Below is a small trained network, with its code and all its weights. Each question gives an input and a target symbol and asks what happens when units are switched off, that is, made to give their printed mean instead of their output.

import numpy as np


def w(rows, s, z=0):
    codes = np.array(rows[::2]) - 128.0
    scale = np.full(codes.shape[1], s)
    scale[-1] = z or s
    return codes * scale


def norm(h):
    return h / np.sqrt((h * h).mean(-1, keepdims=True) + 1e-5)


def f(y):
    return y / 2 * (1 + np.tanh(0.7978845608 * (y + 0.044715 * y**3)))


def softmax(a):
    e = np.exp(a - a.max(-1, keepdims=True))
    return e / e.sum(-1, keepdims=True)


def log_softmax(a):
    a = a - a.max(-1, keepdims=True)
    return a - np.log(np.exp(a).sum(-1, keepdims=True))


def net(x, mask):
    ids = ['αβηθξτφψω'.index(c) for c in x.split()]
    T = len(ids)
    res = E[ids] + P[:T]
    q, k, v = (norm(res) @ M[0].T for M in (Q, K, V))
    z = softmax(np.where(np.tri(T) > 0, q @ k.T / 3**0.5, -1e9)) @ v
    res = res + np.where(mask[0], z, O[0][:, -1]) @ O[0][:, :-1]
    y = f(norm(res) @ A[0][:, :-1].T + A[0][:, -1])
    res = res + np.where(mask[1:13], y, B[0][:, -1]) @ B[0][:, :-1]
    return log_softmax(norm(res)[-1] @ U[:, :-1].T + U[:, -1])


Q, K, V, O, A, B = {}, {}, {}, {}, {}, {}
E = w([
[83,120,64,217,112,133,107,86,106,99,120],'α',
[96,144,86,133,97,160,153,47,109,159,177],'β',
[91,240,137,112,97,157,141,140,97,93,129],'η',
[31,137,100,137,81,131,101,28,33,109,193],'θ',
[80,128,125,86,74,96,23,179,123,164,130],'ξ',
[127,122,62,152,92,133,55,99,20,131,137],'τ',
[152,86,113,159,46,187,82,65,101,115,126],'φ',
[93,89,92,160,87,109,81,60,70,135,162],'ψ',
[80,168,156,129,80,60,82,2,121,149,156],'ω',
],0.0051)
P = w([
[160,93,140,123,161,84,171,197,155,107,123],'0',
[129,177,167,140,128,101,72,116,135,148,217],'1',
[71,218,19,62,88,211,80,82,176,54,52],'2',
[252,112,186,188,144,67,136,106,28,204,59],'3',
[123,139,184,107,160,126,105,109,158,161,169],'4',
[52,219,2,62,116,223,76,95,147,59,54],'5',
],0.0075)
Q[0] = w([
[86,222,38,64,168,226,201,176,60,55,27],'H1',
[115,54,17,116,130,186,172,137,72,154,49],'H1',
[161,85,255,100,226,82,164,177,172,159,194],'H1',
],0.0048)
K[0] = w([
[139,114,64,67,102,89,222,243,148,15,153],'H1',
[176,76,63,152,82,76,166,133,118,119,136],'H1',
[99,176,253,112,140,77,64,79,194,171,104],'H1',
],0.0061)
V[0] = w([
[33,185,108,116,146,105,201,84,199,131,138],'H1',
[136,37,130,143,144,18,156,139,117,137,186],'H1',
[253,96,214,152,160,149,229,143,183,173,153],'H1',
],0.0048)
O[0] = w([
[61,217,102,172,173,63,125,85,147,131,95,95],'H1',
[111,6,162,185,172,33,182,162,94,189,159,255],'H1',
[163,136,125,218,76,107,57,130,63,168,254,77],'H1',
],0.0066,0.0029)
A[0] = w([
[118,36,125,185,73,129,164,159,79,113,133,206],'N1',
[80,100,91,204,109,132,130,121,67,181,107,6],'N2',
[158,102,139,223,127,122,107,186,86,218,162,18],'N3',
[136,142,56,105,130,152,63,166,120,87,146,15],'N4',
[125,216,89,149,123,156,84,116,158,164,178,35],'N5',
[122,90,111,150,179,50,180,137,171,158,50,152],'N6',
[190,55,149,60,155,117,140,147,51,148,91,120],'N7',
[190,42,229,177,191,26,253,209,53,151,156,57],'N8',
[70,142,77,110,153,167,175,64,127,110,169,143],'N9',
[177,124,140,166,78,186,93,103,150,144,166,77],'N10',
[88,182,92,109,102,143,48,146,111,154,90,23],'N11',
[211,136,203,97,158,94,119,157,107,193,43,174],'N12',
],0.0069,0.0027)
B[0] = w([
[128,160,139,113,146,140,137,146,141,167,139,204],'N1',
[107,156,196,138,113,133,130,144,155,113,92,154],'N2',
[134,143,104,80,167,118,124,92,131,87,115,185],'N3',
[157,108,142,133,125,94,144,70,116,142,146,140],'N4',
[126,117,110,142,157,177,154,124,136,150,107,162],'N5',
[157,131,110,158,162,159,110,159,110,101,157,175],'N6',
[148,145,93,173,125,127,145,99,137,138,113,194],'N7',
[157,158,143,123,155,80,244,127,56,120,118,255],'N8',
[172,94,130,122,95,103,126,160,130,130,130,179],'N9',
[140,141,119,128,135,130,111,156,84,122,139,144],'N10',
[161,111,182,156,119,111,138,134,129,119,128,162],'N11',
[143,148,167,160,91,110,141,138,94,135,103,186],'N12',
],0.011,0.0082)
U = w([
[107,122,233,167,59,106,93,236,137,159,97,69],'α',
[45,165,120,162,167,66,56,63,124,164,151,165],'β',
[197,125,119,216,64,118,121,46,102,140,92,8],'η',
[142,79,89,192,190,144,91,218,151,83,114,148],'θ',
[151,39,126,34,66,82,128,121,150,65,130,135],'ξ',
[131,76,104,115,110,168,165,155,187,255,149,148],'τ',
[154,155,123,67,117,185,49,147,61,150,200,163],'φ',
[154,150,147,115,175,81,211,158,69,129,158,180],'ψ',
[120,191,145,65,155,203,136,87,204,75,91,162],'ω',
],0.0069,0.0015)

Each question gives the input, a string of symbols that net reads in full, and the target symbol t.
The units are the heads (3 rows each of Q, K, V and O) and the neurons (one row each of A and B). Each row of codes is followed by its name. A weight is (code - 128) times the scale printed after its matrix; where a second scale follows, it is the last column's (O, A, B and U).
mask holds one flag per unit, heads first, then neurons. A switched-off unit (its flag False) gives its mean, the last column of its rows in O or B, instead of its output. The means were averaged over made-up inputs and are rounded, as every weight is.
A unit's drop is (log p(t) with every unit on - log p(t) with that unit switched off) / (log p(t) with every unit on - log p(t) with every unit switched off).
The circuit of an input: a set's keep is (log p(t) with only the set's units on - log p(t) with every unit switched off) / (log p(t) with every unit on - log p(t) with every unit switched off). Starting from the 12 units with the biggest drops (on a tie, the unit counted first), units are removed one at a time, each time the one whose removal leaves the highest keep (on an exact tie, the one counted first), for as long as the keep stays at least 0.8.
circuit, biggest first: the units of the circuit, biggest drop first
top k neurons: the k neurons with the biggest drops, biggest first
drop when u is switched off: that unit's drop, to one decimal
input τ ψ ψ, target τ: circuit, biggest first	H1; N8; N1
input ψ τ φ, target ψ: circuit, biggest first	H1; N8
input θ β β, target θ: circuit, biggest first	H1; N6; N8
input η θ ψ β ξ, target α: circuit, biggest first	N8; H1; N12
input η ψ ψ ξ α, target θ: circuit, biggest first	H1; N8; N6
input τ τ α, target τ: top 2 neurons	N8; N1
input ω η ξ η θ, target ξ: top neuron	N9
input β η ξ ξ β ψ, target β: circuit, biggest first	H1; N8; N3
input φ θ ξ ξ η η, target φ: circuit, biggest first	H1; N8
input η φ ξ, target η: circuit, biggest first	N11; N4; N8
input τ β ω θ ξ, target α: top 3 neurons	N8; N3; N12
input η ξ ω, target η: top 3 neurons	N11; N5; N8
input η ω η β β, target τ: top 2 neurons	N8; N9
input α α η β ω, target β: top neuron	N8
input η φ α η β, target τ: top 2 neurons	N8; N5
input ω ξ α ξ ω α, target ω: drop when H1 is switched off	2.3
input τ α φ, target τ: drop when H1 is switched off	0.9
input φ ψ ξ β η β, target φ: drop when H1 is switched off	1.3
input ω φ φ, target ω: drop when N6 is switched off	0.0
input η φ α, target η: top neuron	N4
